Each row has a name. Each piece below is followed by the name of the row it came from, unless a question asks for something else. Each question is about the rows just above it.

[-66  -3 -60  53   3 -13 -22  -4 -58  -2   6 -27 -27  -4   7] = A
[ -4  -2  -3   3  53 -60  -4 -22 -27 -27 -59 -13   6   6 -66] = Q
[-22  -2 -13  -3  53 -27  -4 -27   3 -58  -4   6   6 -60 -66] = P
Which row holds these entries in another order? [  6 -66 -13 -22  53 -27  -4 -58 -27   6  -2 -60  -4  -3   3] : P
[  7  -4 -27 -27   6  -2 -58  -4 -22 -13   3  53 -60  -3 -66] is which row reordered? : A
Put [ -4   6 -22 -13 -58 -27  53 -60   3  -4 -27 -66  -2  -3   6] back in order: which row is it? : P

[ 19  20 -30   7  26   6 -11   8 -31] -> Z
[ -8  -3 -24  24  -4   1  -7  14  -2] -> Y
[ -5 -36  20 -34  -1  39  15 -39  12] -> X
[  7  19 -11  25 -30 -31   8   6  20] -> H
[ -9  -7  -5   5  21  -5   7 -20 -12] -> E
[ -4  19  -9  10  -3 -17 -17  33 -43] -> U
[-14 -13 -25  25 -38   5  69  35  28] -> V
[-22 -15  17 -22   3  47  33 -89  23] -> S
[-12   7  -7  -5  -6   5  -9  21 -20] -> K
Which row holds these entries in another order? [ -9  -7   5   7  -5  21 -20 -12  -5] : E
Put [-20 -12   7  -7  -5  -6   5  -9  21] back in order: which row is it? : K
Which row holds these entries in another order? [ 35 -14 -38   5 -13  25  69 -25  28] : V
[ 20 -31   7  19 -11  25   6 -30   8] is which row reordered? : H
Which row holds these entries in another order? [-20 -12  -9  -7  -6  -5   5   7  21] : K

[-91 -20  10   9  21  78] : lis
[  9  78   9 -20  21 -91] : zedor
[-90 -20  21  78   9   9] : runo
[ 21 -20  10 -91  10  78] : mume
Which row holds these entries in another order? [ 78 -91 -20  10   9  21] : lis
Which row holds these entries in another order? [-91 -20  10  10  21  78] : mume
Which row holds these entries in another order? [-20  21 -91   9  10  78] : lis
Put [ 21  10 -91   9  78 -20] back in order: which row is it? : lis
Which row holds these entries in another order? [-91   9  78  21 -20   9] : zedor

[ 26 -68  10 -49  27  12 -33  43 -26  11  -6  11] = dob
[-68 -26  26  11  -5  43 -49 -33  12  27  11  11] = bure
[-33 -49  26 -68  12 -26  -6  27  43  11  11  11] = sol
[ 11  11  11  43  27  -6 -26  12 -68  26 -49 -33] is which row reordered? : sol
Which row holds these entries in another order? [ 43  12 -26  10  -6 -49 -33  11  26  11  27 -68] : dob
Which row holds these entries in another order? [-68 -49 -33 -26  -6  11  11  11  12  26  27  43] : sol

[ 36 -48  14  42  21  32  68 -12 119 -34  13 -14  34 -16  13 -12  63  -6]  fiz
[-34 -12  63 -47  14 -16 -15  22  36 -12  13  -6  34  32  13 119  42  68]  vazu
[119 -14 -12 -12 -16  12  13  68  34  32 -34  42  -6  36  63  21 -48  14]  Git
Put [ 34 -48  14 -34  -6 -16  13  68 -12  42 119 -14  63  12 -12  36  32  21] back in order: which row is it? : Git
Which row holds these entries in another order? [ -6  63 -12  13 -16  34 -14  13 -34 119 -12  68  32  21  42  14 -48  36] : fiz
[-14 -12 -12 -16  12  13  68  34  32 -34  42  -6  36  63  21 -48  14 119] is which row reordered? : Git
Which row holds these entries in another order? [-34  22  36  32  34  14 -12 119  13 -12  42  68 -15  13 -47  63  -6 -16] : vazu
Which row holds these entries in another order? [ 21 -48  14 119 -14 -12 -12 -16  12  13  68  34  32 -34  42  -6  36  63] : Git

[  53   -4  -33  -14   36  -82   21   77    0  -70  -67   -2   40  -88
  102  -43 -112   88  -71    6]  sige
[ -93  -38   46   96  -96  -20 -103  105  -64  -44  -60   64  -27   91
 -103  -82 -108   75  110   54]  Konos
[  56   51   99  -18 -111   -3   37 -104   37  -86   63  -65    1  -86
  105   40  -58  -81  -73 -108]  saku
[-108  -18   51 -111  100   -3   37  -58   37   56 -104  -73  105  -86
   39  -86  -65  -81   63    1]  bug
[ -86  -58   99   39   51   63  -81  106  -65  -73   56   37 -108  -86
  -18    1   37   -3 -111 -104]  surug
[  54 -103  -93  110   91  -44   95   64  105  -64 -103   46  -20   75
  -27  -82  -38  -60  -96 -108]  vut
Which row holds these entries in another order? [  54  -93  -38   46   96  -96  -20 -103  105  -64  -44  -60   64  -27
   91 -103  -82 -108   75  110] : Konos
[ -27  105   75  -82   46 -103  -60   91   64  -96  -44  110  -38 -103
  -20   54  -93 -108  -64   96] is which row reordered? : Konos
[ -96  -60  -64   75 -108  105  -20  -44 -103  -82  -27   91   64   46
 -103  -38  110   96   54  -93] is which row reordered? : Konos
Which row holds these entries in another order? [-108 -103 -103  -96  -93  -82  -64  -60  -44  -38  -27  -20   46   54
   64   75   91   96  105  110] : Konos
[  37  -65  -58  105   56  -18  -73   63   40 -111 -104   99   -3  -86
   51  -81    1   37  -86 -108] is which row reordered? : saku
Put [-108  -96  -60  -38  -82  -27   75  -20   46 -103  -64  105   64   95
  -44   91  110  -93 -103   54] back in order: which row is it? : vut
Put [-108   54 -103  -93  110   91  -44   95   64  105  -64 -103   46  -20
   75  -27  -82  -38  -60  -96] back in order: which row is it? : vut

[-33  -3  25 -19  -5  18  18  17  20 -36 -32 -35   5  22 -10  36  -1 103
   1  21   7 -32  29  17 -38   8  18  30  -5  -9 -16  -7 -14 -27  50 -48
  55 -22   7 -20   3  25 -36  22 -21  -5  15  -8 -28 -27 -17] = Gami
[-36  29  -3  25   5   3   6   2  23  17  12 -21  16 -18 -19   3   4 -18
 -20  20  -7   7  16  -2  -4  -3   5  -4  -2 -37   2  14  -6   1  24  -7
  19 -12 -19  26  -8 -16  -5 -31  14   3  21   6 -20   7  -7] = Zipu
[ 25  29  37  -6  -6   9  -8   5 -14 -52  10  -7  -3 -11  10  28  -3  34
 -12 -25  73 -14 -31 -20  -8   1  -2  21  10  14  -6 -18 -13  10 -54 -18
 -46  -8  -9 -25 -12 -11  31 110 -11   4 -17  16  -1 -15 -18] = Rovup
[ 22  29  -9 -36   7  55 -27   5 -35 -48 -16   3 -17  20  -5  17 -22  21
  18 -28  -3  -7 -21  15  -5  18   8  36  -5  50  22 -36 -19  -1 -10  25
 -33  -8  17 -20   1  18   7 103 -32 -32 -14 -27  31 -38  25] = fepep
[-29  29 -35 -12  15  60 -30  22  -5  -7 -13  -6  -8  15 -26  13 -18 -21
  21   1 -46   7   2  21  10   3  28  30   4   8  52  -9 -44   4  39  40
  16 -14   4  22  -2  33 -21  17  -7 -16  13 -28   2   4  40] = fis
[-39  29 -21   6   3   3  26  11  35 -12  17  -6  10 -18 -23   6  -1 -17
 -20  23  -2  -2  26  11 -13  -2  10  10   1 -53  31   6 -23  -1  26   1
  17 -23  -8  13  -1  14 -17  28  -9  -4  19   7  -6  69   1] = Ropa
[  17   10    3    6  -21   26   -6    3   -1  -53   31  -23   -2   23
  -14   21   11   11   -9    0    6    5   26   -2    3   35   -9   10
  -20    6  -18  -12  -17  -23   17   10   28   26    1   15   -2    4
  -15  -18  -39   29   -1 -115    1  -23   10] = lorad
[-32  -7 -20  -5  18  30 -32 -27  25 -36  -8 -19 -21 -33   3  -5 -48  -9
  36   8 103 -38 -37  50 -35  18  15  -3 -14  17 -16   7 -27 -28   1  -1
  -5 -22  25  22  20  21  55 -10   5  17  18  22 -17  29   7] = suga
[ 25  29  37  -6  -6   9  -8   5 -14 -52  10  -7  -3 -11  10  28  -3  34
 -12 -25  73 -14 -31 -20  -8   1  -2  21  10  14  -6 -18 -13  10 -54 -18
 -46  -8  -9 -25 -12 -11  31 110 -11   4  -2   0  21  -6 -20] = Daz
Put [ 10 -54 -18 -46  -8  -9 -25 -12 -11  31 110 -11   4 -17  16  -1 -15 -18
  25  29  37  -6  -6   9  -8   5 -14 -52  10  -7  -3 -11  10  28  -3  34
 -12 -25  73 -14 -31 -20  -8   1  -2  21  10  14  -6 -18 -13] back in order: which row is it? : Rovup
Which row holds these entries in another order? [-14 -16  -7  -5 -32 -27 -19  -8 -33 -37   1  -3  18 -36 -28 103  21 -10
  30  17  18  -5  18 -48   7   8  55  22  25 -27  25   7   5 -17  15  22
 -32 -35 -21  -9  50  36  -1 -20  17  -5 -38  20   3  29 -22] : suga
Which row holds these entries in another order? [-38  25  22  29  -9 -36   7  55 -27   5 -35 -48 -16   3 -17  20  -5  17
 -22  21  18 -28  -3  -7 -21  15  -5  18   8  36  -5  50  22 -36 -19  -1
 -10  25 -33  -8  17 -20   1  18   7 103 -32 -32 -14 -27  31] : fepep
Which row holds these entries in another order? [ 25  14  -6  -7  19 -18  -4  -2 -31  -8  26  20  -3 -20  16  -7   2   3
 -21   6  -5  24   6   1  12  -7 -18   7  -4   2  -2  16 -19   5 -19  23
  17 -36 -12   3  29  21   7   3   5 -37 -16  14   4 -20  -3] : Zipu
Put [-48 -38 -36 -36 -35 -33 -32 -32 -28 -27 -27 -22 -21 -20 -19 -17 -16 -14
 -10  -9  -8  -7  -5  -5  -5  -3  -1   1   3   5   7   7   8  15  17  17
  18  18  18  20  21  22  22  25  25  29  30  36  50  55 103] back in order: which row is it? : Gami
[-48 -38 -36 -36 -35 -33 -32 -32 -28 -27 -27 -22 -21 -20 -19 -17 -16 -14
 -10  -9  -8  -7  -5  -5  -5  -3  -1   1   3   5   7   7   8  15  17  17
  18  18  18  20  21  22  22  25  25  29  31  36  50  55 103] is which row reordered? : fepep
Which row holds these entries in another order? [ 23  -2  -2  26  11 -13  -2  10  10   1 -53  31   6 -23  -1  26   1  17
 -23  -8  13  -1  14 -17  28  -9  -4  19   7  -6  69   1 -39  29 -21   6
   3   3  26  11  35 -12  17  -6  10 -18 -23   6  -1 -17 -20] : Ropa

[ 48  23  13 -52   0   2 -11  21  -2 -37  10  51  51  27 -12   4  24 -19
 -92  45 -11  48 -42  17 -21  18 -14 -19   5 -37 -16 -19  45  93  19 -77] = duz
[-39  -6   0   6 -26   5  10 -16  15   4  -4   5 -27 -12  28   1  13  26
  41  11  -5 -68   5 -24  10 -15   3   6  11  47  -4  12 -25 -24  -4  43] = kol
[  4 -24 -14  55  13  -3  -3 -19  -2  45  -7 -40 -48 -23  -5  -9 -17   3
  81 -39  15 -22  34   1  33 -18  14  25 -10  10  33  15 -30 -83 -16  43] = Lotu
[  37  -31  -19   65   33   -9   -7  -22  -16   70   -7  -68  -48  -27
  -25  -25  -32  -19   95  -47   24   13   45   17   42  -15   10   25
  -13  -18   45   24  -36 -112  -22   34] = Fesa
[ 15  -2   2   6   7  -4  -7   3   1   4  -5 -13   8   0 -12  -9  -7  -2
   1  -6   5  13  -1   1   6  -2  -1   6  -4  -9   9   0   2 -10   4  -3] = Gik
[-105    5    8  -43  -65   11   18  -16   36  -37   11   51  -13   -4
   75   26   39   59  -12   61  -21 -114   16  -55    1  -21    1  -39
   30   94  -40  -10  -14   35   -4   43] = zev
[ 37 -17 -11  55  27  -6  -5 -13  -9  45  -7 -49 -27 -16 -19 -12 -22 -13
  55 -39  15  25  28  11  24  -7  12  25 -13 -18  33  12 -20 -68  -9  25] = vufe
[-114 -105  -65  -55  -43  -40  -39  -37  -21  -21  -16  -14  -13  -12
  -10   -4   -4    1    1    5    8   11   11   16   18   26   30   35
   36   39   43   51   59   61   75   94] is which row reordered? : zev
Which row holds these entries in another order? [-10  10  33  15 -30 -83 -16  43   4 -24 -14  55  13  -3  -3 -19  -2  45
  -7 -40 -48 -23  -5  -9 -17   3  81 -39  15 -22  34   1  33 -18  14  25] : Lotu

